In the rows, 128 means zero.
Each row is followed by its group and then its class within the group.
[129  90 114 133  98 116 118 159 111 122 134 117 126 119 176 134 145 153
 121 135 135 114 127 140 108 123 124 124 121 117 134 126 131]	E [102]
[117  46 133 147 146 150 120 127 120 127 124 127 121 128 131 125 157 138
 187 111 140 128 111 130 107 157 112 108 160 117 139 122 126]	N [94]
[126  69 127 133 124 131 124 123 113 113 130 128 134 135 162 130 140 146
 133 123 127 129 119 140 121 125 117 104 135 128 146 127 128]	N [94]
[133  73 117 141 124 124 111 134 106 121 133 131 120 144 150 129 147 142
 132 117 149 137 124 150 113 136 125 113 146 122 143 122 132]	N [94]
[130 113 103 136  96 121 130 139 115 118 133 121 123 123 188 129 129 155
 121 126 141 126 127 138 121 116 130 104 132 129 144 125 139]	N [94]
[126 233 103 135 100 112 136 106 126 142 125 124 126 151 175 131 152 150
 117 114 153 126 144 143 104 135 154 135 117 125 129 133 135]	L [111]
[130 207 100 131  86 112 137  85 117 129 133 117 123 153 153 128 139 163
  99 108 148 126 133 147 119 129 155 131 129 132 131 128 131]	L [111]
[127  61 122 147 141 129 112 147 105 114 129 129 126 134 175 157 145 141
 150 134 135 132 129 138 122 143 112 114 131 142 149 124 130]	N [92]
[119 145  99 145  79 124 150 141 112 113 136 127 129 129 209 144 156 164
 129 123 145 119 112 149 111 136 128  89 123 133 159 127 133]	N [94]
[115 152 105 143 107 118 117 118 117 134 133 124 124 138 154 136 154 155
 131 118 152 123 133 144 110 138 136 129 126 128 140 127 134]	L [104]
[125 123 133 136 117 113 126 127 112 106 130 115 125 126 153 139 154 179
 142 137 140 103  93 131 115 134 113 104 130 120 146 128 133]	E [102]
[132 252 116 136  89  97 140 123 115 120 132 117 130 137 195 131 162 183
 106 132 145 113 101 143  99 122 124 122 113 114 135 126 133]	E [90]
[135 165 116 138 101 124 132  73 109 126 140 125 136 130 200 147 146 145
 115 134 132 123 141 127 127 140 128 110 127 128 154 125 132]	N [92]
[123 111 119 133 161 126 114 182 131 119 121 136 129 118 121 147 114 117
 149 131 152 125 127 135 128 135 121 135 127 133 127 128 132]	T [100]
[131  87 110 134 126 120 120 184 113 111 133 133 123 116 126 140 114 115
 104 129 143 138 139 132 131 125 130 146 123 128 124 129 130]	T [96]
[128 200 111 129  87 104 138 121 107 112 132 109 126 143 187 134 145 185
 112 118 145 111 102 147 115 115 139 121 125 120 135 125 128]	E [90]
[124 198 136 132 124 107 135 143 118 111 130 108 129 123 136 138 152 180
 155 144 135 109  70 134 124 134 107 113 119 110 139 128 125]	E [90]
[119 203 100 132  98 117 130 109 137 147 132 114 127 121 152 142 142 147
 128 127 137 111 139 138 125 136 135 134 122 143 134 131 128]	L [111]
[128 162 108 136 123 115 118 139 120 122 136 129 127 110 156 141 126 134
 115 137 143 121 136 139 130 133 125 133 113 133 134 126 132]	T [100]
[121 156 119 133 111 127 132 100 125 132 134 138 129 139 131 138 144 142
 127 121 138 120 133 127 118 140 139 120 121 143 141 129 137]	L [104]
[131  82 125 139 158 120 109 195 118 115 123 138 128 135 122 145 123 117
 125 128 150 134 130 136 124 130 130 143 114 128 121 125 134]	T [96]
[131  83 118 143 123 127 113 145  95 113 134 125 124 140 186 160 147 145
 134 130 145 131 129 148 112 152 129 120 140 126 153 127 132]	N [92]
[139 143  86 133  60 101 149 195  96  90 155 137 123 132 192 141 142 148
  44 131 153 139 125 159 116 101 150 108 102 126 146 132 136]	T [96]
[125 193 107 137 115 103 132 178 118 114 124 114 126 129 202 131 159 173
 140 126 149 116  83 153  97 126 118 120 122 100 135 126 124]	E [90]
[122 109 152 138 156 125 106 149 123 122 115 126 131 135 124 134 142 153
 175 122 145 113  88 140 116 138 107 121 140 116 132 120 130]	E [102]
[136 161 106 137 125 102 121 142 120 109 127 124 128 122 193 143 103 126
  82 139 131 134 155 139 136 107 129 127 106 135 134 132 131]	T [100]
[125  75 116 132 104 119 131 140 110 120 135 118 123 135 175 145 163 161
 113 133 131 118 126 135 105 129 120 110 113 122 143 133 135]	E [102]
[124 106 115 139 142 116 102 179 112 116 128 126 126 113 154 145 125 130
 131 138 146 127 141 139 129 126 118 145 130 123 129 133 130]	T [100]
[136 151 135 131 116 117 124  90 124 123 131 116 128 132 161 124 129 158
 124 138 123 114 125 130 130 116 117 111 121 119 139 124 132]	E [102]
[133 140 112 139 116 118 110 106 119 117 134 128 124 119 155 143 118 138
 105 137 144 119 157 119 136 129 134 124 126 140 140 130 137]	T [100]
[123 122 120 129 127 125 120  70 125 138 133 122 125 147 103 129 129 147
 134 112 127 128 132 135 138 131 129 130 137 134 131 133 132]	L [104]
[123 193 102 135  87 118 134  74 132 142 130 114 125 142 165 131 146 165
 110 118 137 116 140 142 120 122 138 120 119 131 141 136 135]	L [111]
[125 123 121 138  87 120 138 186 108 126 120 111 127 130 161 128 161 168
 137 121 153 114  94 147  95 141 138 122 144 110 123 126 125]	E [90]
[125  62 119 140 120 135 120 137  97 119 133 120 123 129 173 152 141 140
 151 123 138 129 126 143 116 158 130 127 151 126 143 124 126]	N [92]
[131 190 116 149 124 111 129 226 117  93 133 148 125 119 163 157 136 123
 104 145 169 133 120 139 118 136 141 120 103 128 131 125 137]	T [96]
[131  75 113 126 118 115 119 231 103 105 143 142 129 127 124 143 126 130
  94 131 148 144 119 147 123 119 131 140 114 125 128 129 129]	T [96]
[127 163 107 132  96 118 137  85 122 133 130 122 130 148 160 133 138 161
 115 110 145 122 132 146 123 127 145 117 129 137 143 127 132]	L [104]
[133 141 120 138 102 105 120 129 103 106 134 114 124 135 175 143 151 184
 122 137 148 111 105 147 113 128 116 115 120 117 145 126 135]	E [102]
[124 118 123 143 125 133 122 116 117 131 125 127 128 142 165 132 148 141
 155 118 135 132 121 147 112 147 128 108 139 127 146 123 129]	N [94]
[134  88 110 131  93 113 137 188  91  93 139 119 121 134 184 135 154 167
  94 121 133 130  97 153 104 117 136 114 120 122 143 130 130]	E [90]
[128 122 109 134 105 122 122  73 108 127 134 121 123 146 147 128 138 159
 107 113 138 125 145 128 125 136 143 133 139 135 136 129 132]	L [104]
[128 107 120 142 117 125 127 152 108 115 132 127 126 141 158 137 144 144
 131 119 143 142 118 148 116 135 134 112 133 124 143 126 130]	N [94]
[116  87 114 133 147 121 117 194 119 120 125 138 130 131 116 148 112 111
 131 119 149 138 143 138 128 140 138 145 124 135 133 132 132]	T [96]
[120  50 117 135 118 119 113 157 105 114 131 124 126 113 164 140 153 162
 131 135 145 109 123 133 111 138 118 130 131 123 133 132 133]	E [102]
[122 149  99 138 109 119 130 112 114 132 136 122 124 153 119 136 147 154
 137 112 147 135 126 148 122 150 145 132 139 132 137 130 131]	L [111]
[130 153 115 145  97 128 149 137 107 111 130 134 125 161 185 139 173 164
 126 114 154 133 101 148 100 144 150  97 131 126 149 125 136]	N [94]
[126 215 111 135  99 121 117  73 122 139 133 121 130 149 158 143 142 156
 132 117 142 117 131 141 124 150 143 126 132 132 146 126 133]	L [104]
[121 175 112 131 110 126 133 103 130 143 130 127 133 150 121 141 131 149
 136 115 139 124 122 144 128 139 143 125 125 138 141 126 133]	L [104]
[116  99 133 134 114 126 137 163 123 116 121 127 130 122 129 136 141 163
 161 132 133 111  87 139 122 128 115  99 117 126 140 129 127]	E [90]
[132 117 121 136 127 135 126 148 111 108 137 142 133 132 169 152 138 130
 131 126 145 135 123 136 121 155 135 120 133 130 149 123 126]	N [92]
[129 150 113 140 104 124 131  87 115 123 133 119 124 148 152 141 131 159
 129 116 148 122 134 138 132 146 147 115 142 143 151 129 133]	L [104]
[128 167 126 131 149 122 127 229 126 110 128 137 130 106 128 143 112  99
 118 139 146 138 120 136 127 127 131 143 115 120 121 129 128]	T [96]

Each row is followed by its group and then its class within the group.
[116  56 154 143 145 143 112 138 127 160 125 130 128 130 131 119 114 140
 126 130 134 120 133  95  92 132 145 117 153 151 123 192 150]	<8> B
[142  93 122 134 129 136 132 132 130 151 127 135 103 128 145 117 123 133
 151 134 143 110 139 113  89 128 149 139 180 164 139 160 137]	<9> H
[145  67 126 144 124 136 133 128 123 158 138 121 135 149 138 113 120 132
 137 136 127 111 134 129  94 128 142 125 161 146 131 169 104]	<8> M
[147  95 127 131 114 130 146 112 133 161 142 127 123 138 143 100 140 144
 147 190 141 102 131 144  72 131 144 127 141 142 158 148 124]	<13> F
[126  86 150 149 126 130 116 129 112 153 131 132 138 132 142 128 124 129
 125 122 129 122 136  87 137 129 142 122 149 146 132 157 129]	<8> B
[144  95 131 129 126 136 140 123 136 142 132 117 111 134 156 117 119 131
 152 130 144 104 137 135  57 137 151 124 173 151 158 159 127]	<13> F
[137 104 138 122 127 123 138 110 131 111 125 115 100 147 137 106 123  87
 153 127 134 103 137 113  92 127 148 126 156 158 138 138 126]	<9> P
